Below is a small trained network, with its code and all its weights. Each question gives an input and a class and asks what happens when units are switched off, that is, made to give their printed mean instead of their output.

import numpy as np


def w(rows, s, z=0):
    codes = np.array(rows[::2]) - 128.0
    scale = np.full(codes.shape[1], s)
    scale[-1] = z or s
    return codes * scale


def norm(h):
    return h / np.sqrt((h * h).mean(-1, keepdims=True) + 1e-5)


def f(y):
    return y / 2 * (1 + np.tanh(0.7978845608 * (y + 0.044715 * y**3)))


def log_softmax(a):
    a = a - a.max(-1, keepdims=True)
    return a - np.log(np.exp(a).sum(-1, keepdims=True))


def net(x, mask):
    res = np.array(x, float).reshape(1, 3) / 4 @ E
    u = 0
    for l in range(4):
        y = f(norm(res) @ A[l][:, :-1].T + A[l][:, -1])
        res = res + np.where(mask[u : u + 9], y, B[l][:, -1]) @ B[l][:, :-1]
        u += 9
    return log_softmax(norm(res)[-1] @ U[:, :-1].T + U[:, -1])


A, B = {}, {}
E = w([
[51,146,137,32,212,115,141,109,204,49,20],'x0',
[166,140,2,179,183,104,130,168,96,48,147],'x1',
[51,75,22,45,53,143,192,131,99,126,182],'x2',
],0.0024)
A[0] = w([
[99,145,154,106,110,195,144,132,141,153,140,15],'0.n0',
[113,138,127,161,102,152,144,118,129,101,108,101],'0.n1',
[178,216,181,191,186,70,5,108,121,146,84,161],'0.n2',
[163,169,24,169,189,60,93,178,136,64,163,52],'0.n3',
[152,114,146,183,103,77,118,116,76,147,205,62],'0.n4',
[188,104,137,182,87,112,117,150,52,185,213,112],'0.n5',
[63,114,230,82,86,225,105,95,206,233,154,122],'0.n6',
[50,130,121,70,200,74,127,100,205,65,54,131],'0.n7',
[138,181,101,162,153,127,189,153,119,86,120,6],'0.n8',
],0.0021,0.0022)
B[0] = w([
[131,104,91,165,143,63,86,110,140,121,108,81],'0.n0',
[135,128,120,122,136,95,124,134,149,155,133,111],'0.n1',
[99,135,105,63,112,138,204,114,69,97,203,249],'0.n2',
[97,31,145,164,109,176,152,22,89,179,29,157],'0.n3',
[112,149,126,122,89,218,102,177,223,83,60,140],'0.n4',
[111,179,101,104,115,245,157,174,212,121,65,222],'0.n5',
[163,68,52,166,144,125,143,72,54,90,55,233],'0.n6',
[166,148,124,177,52,251,158,231,124,168,134,235],'0.n7',
[75,62,150,159,131,118,68,62,172,195,93,78],'0.n8',
],0.0026,0.0017)
A[1] = w([
[196,166,197,182,186,147,43,161,164,123,90,99],'1.n0',
[145,154,21,190,195,46,118,186,158,73,156,92],'1.n1',
[137,149,120,114,136,122,114,125,172,129,119,101],'1.n2',
[54,134,134,45,235,96,132,106,196,61,58,60],'1.n3',
[96,97,251,77,59,87,114,56,157,232,113,71],'1.n4',
[90,175,213,50,83,178,88,152,181,186,157,78],'1.n5',
[140,119,145,94,106,76,153,163,79,147,123,137],'1.n6',
[53,82,205,96,94,98,94,88,187,226,136,5],'1.n7',
[113,136,34,197,176,76,74,183,151,74,141,80],'1.n8',
],0.0026,0.0024)
B[1] = w([
[41,115,86,78,116,79,99,115,96,141,194,245],'1.n0',
[111,73,161,131,116,180,97,48,73,172,51,198],'1.n1',
[133,156,86,145,132,105,111,142,121,134,131,78],'1.n2',
[149,154,107,196,20,199,47,224,151,181,125,254],'1.n3',
[102,67,87,193,128,177,94,56,64,115,53,237],'1.n4',
[165,93,11,185,157,110,119,114,64,87,84,176],'1.n5',
[128,125,156,121,123,157,154,99,111,135,126,149],'1.n6',
[138,64,90,183,168,97,4,127,66,137,83,79],'1.n7',
[131,72,162,135,127,166,114,75,96,147,80,148],'1.n8',
],0.0033,0.00094)
A[2] = w([
[159,154,23,154,214,121,152,204,140,62,190,124],'2.n0',
[169,199,222,197,240,5,17,125,124,112,149,103],'2.n1',
[80,130,140,47,194,62,113,127,200,69,58,68],'2.n2',
[177,102,134,196,73,104,112,115,98,204,229,64],'2.n3',
[136,114,124,124,160,96,88,126,156,141,98,9],'2.n4',
[190,172,208,207,200,95,83,137,165,146,112,87],'2.n5',
[137,122,140,137,133,69,82,172,159,151,173,3],'2.n6',
[145,56,107,194,173,104,70,70,113,156,69,71],'2.n7',
[39,105,159,48,203,107,148,91,170,92,78,114],'2.n8',
],0.0027,0.0021)
B[2] = w([
[100,106,180,126,91,106,85,55,95,179,47,211],'2.n0',
[10,129,129,3,162,222,231,95,119,83,225,239],'2.n1',
[172,152,96,186,67,172,103,172,135,156,138,106],'2.n2',
[85,182,96,127,135,183,75,221,201,89,19,234],'2.n3',
[126,95,29,132,63,221,124,158,65,140,155,16],'2.n4',
[38,86,48,29,99,185,179,130,102,118,196,170],'2.n5',
[55,125,19,89,67,213,118,184,77,99,92,10],'2.n6',
[93,65,78,104,78,165,137,109,84,124,93,151],'2.n7',
[182,156,132,208,88,160,135,155,103,196,185,149],'2.n8',
],0.0033,0.0011)
A[3] = w([
[108,174,113,131,112,148,73,254,180,101,93,51],'3.n0',
[70,88,65,45,94,75,148,145,120,127,197,52],'3.n1',
[64,109,85,68,119,77,129,137,138,125,209,4],'3.n2',
[143,100,171,151,156,116,179,143,129,147,174,133],'3.n3',
[135,78,32,199,214,114,91,106,72,91,105,14],'3.n4',
[118,156,147,104,173,156,122,138,112,93,98,166],'3.n5',
[149,163,125,147,109,154,67,231,156,138,130,58],'3.n6',
[190,163,154,125,144,15,136,106,206,103,129,65],'3.n7',
[203,144,136,196,78,147,76,155,115,178,251,20],'3.n8',
],0.0043,0.0017)
B[3] = w([
[147,196,61,227,68,159,156,231,157,197,124,254],'3.n0',
[57,242,240,82,243,220,129,77,110,69,228,198],'3.n1',
[76,167,191,82,158,210,112,103,97,140,193,150],'3.n2',
[186,184,125,135,76,84,94,138,185,123,162,134],'3.n3',
[85,46,252,119,39,147,60,38,107,225,47,170],'3.n4',
[129,119,79,133,23,97,162,110,140,161,169,176],'3.n5',
[64,170,71,174,115,162,215,213,154,113,108,223],'3.n6',
[245,102,170,147,117,43,155,92,111,113,168,106],'3.n7',
[66,164,100,138,150,113,164,213,207,122,26,173],'3.n8',
],0.0027,0.0025)
U = w([
[112,177,71,186,87,171,154,255,178,150,92,182],'0',
[69,161,157,49,161,176,162,92,112,99,238,163],'1',
[121,20,132,157,105,140,93,45,81,155,31,172],'2',
[238,134,157,143,132,27,144,123,153,112,166,132],'3',
[121,101,110,112,175,53,38,176,134,122,141,2],'4',
[134,100,114,116,180,77,55,174,135,130,142,2],'5',
],0.009,0.004)

Each question gives the input, the list of numbers given to net, and the class t.
The units are the neurons (one row each of A and B). Each row of codes is followed by its name. A weight is (code - 128) times the scale printed after its matrix; where a second scale follows, it is the last column's (A, B and U).
mask holds one flag per neuron, layer by layer. A switched-off neuron (its flag False) gives its mean, the last column of its row in B, instead of its output. The means were averaged over made-up inputs and are rounded, as every weight is.
A unit's drop is (log p(t) with every unit on - log p(t) with that unit switched off) / (log p(t) with every unit on - log p(t) with every unit switched off).
The circuit of an input: a set's keep is (log p(t) with only the set's units on - log p(t) with every unit switched off) / (log p(t) with every unit on - log p(t) with every unit switched off). Starting from the 12 units with the biggest drops (on a tie, the unit counted first), units are removed one at a time, each time the one whose removal leaves the highest keep (on an exact tie, the one counted first), for as long as the keep stays at least 0.8.
circuit, biggest first: the units of the circuit, biggest drop first
most important unit: the unit with the biggest drop
top k neurons: the k neurons with the biggest drops, biggest first
top k neurons in layer l: the k neurons of layer l with the biggest drops, biggest first
drop of u: that unit's drop, to one decimal
input [-2,-6,5], class 2: most important unit => 1.n4
input [-3,-3,2], class 3: top 3 neurons => (0.n6 1.n3 0.n7)
input [0,-5,4], class 2: top 2 neurons => (0.n2 1.n4)
input [3,3,-1], class 3: top 3 neurons => (0.n7 2.n3 0.n5)
input [-7,5,-8], class 1: top 2 neurons in layer 2 => (2.n1 2.n5)
input [-3,-3,0], class 3: top 2 neurons => (0.n6 1.n3)
input [2,1,-3], class 3: top 2 neurons => (0.n2 0.n7)
input [5,0,5], class 0: top 2 neurons => (0.n2 2.n1)
input [3,4,2], class 2: top 3 neurons => (0.n5 2.n3 0.n2)
input [-4,3,6], class 1: top 2 neurons => (1.n3 0.n7)
input [-7,8,-1], class 2: top 4 neurons => (0.n7 3.n4 1.n3 1.n1)
input [-2,-7,6], class 2: top 2 neurons in layer 2 => (2.n1 2.n5)
input [8,-5,7], class 0: top 2 neurons => (0.n2 1.n3)
input [-8,-8,-5], class 0: circuit, biggest first => (3.n8)
input [7,-7,-4], class 0: top 4 neurons => (0.n3 1.n3 1.n1 2.n0)
input [-5,0,-6], class 1: top 2 neurons => (2.n1 0.n7)
input [3,6,-8], class 1: drop of 2.n1 => 0.6
input [3,-6,-3], class 2: drop of 1.n4 => 0.4
input [6,5,-7], class 1: drop of 1.n0 => 0.2
input [0,1,-2], class 3: most important unit => 0.n2
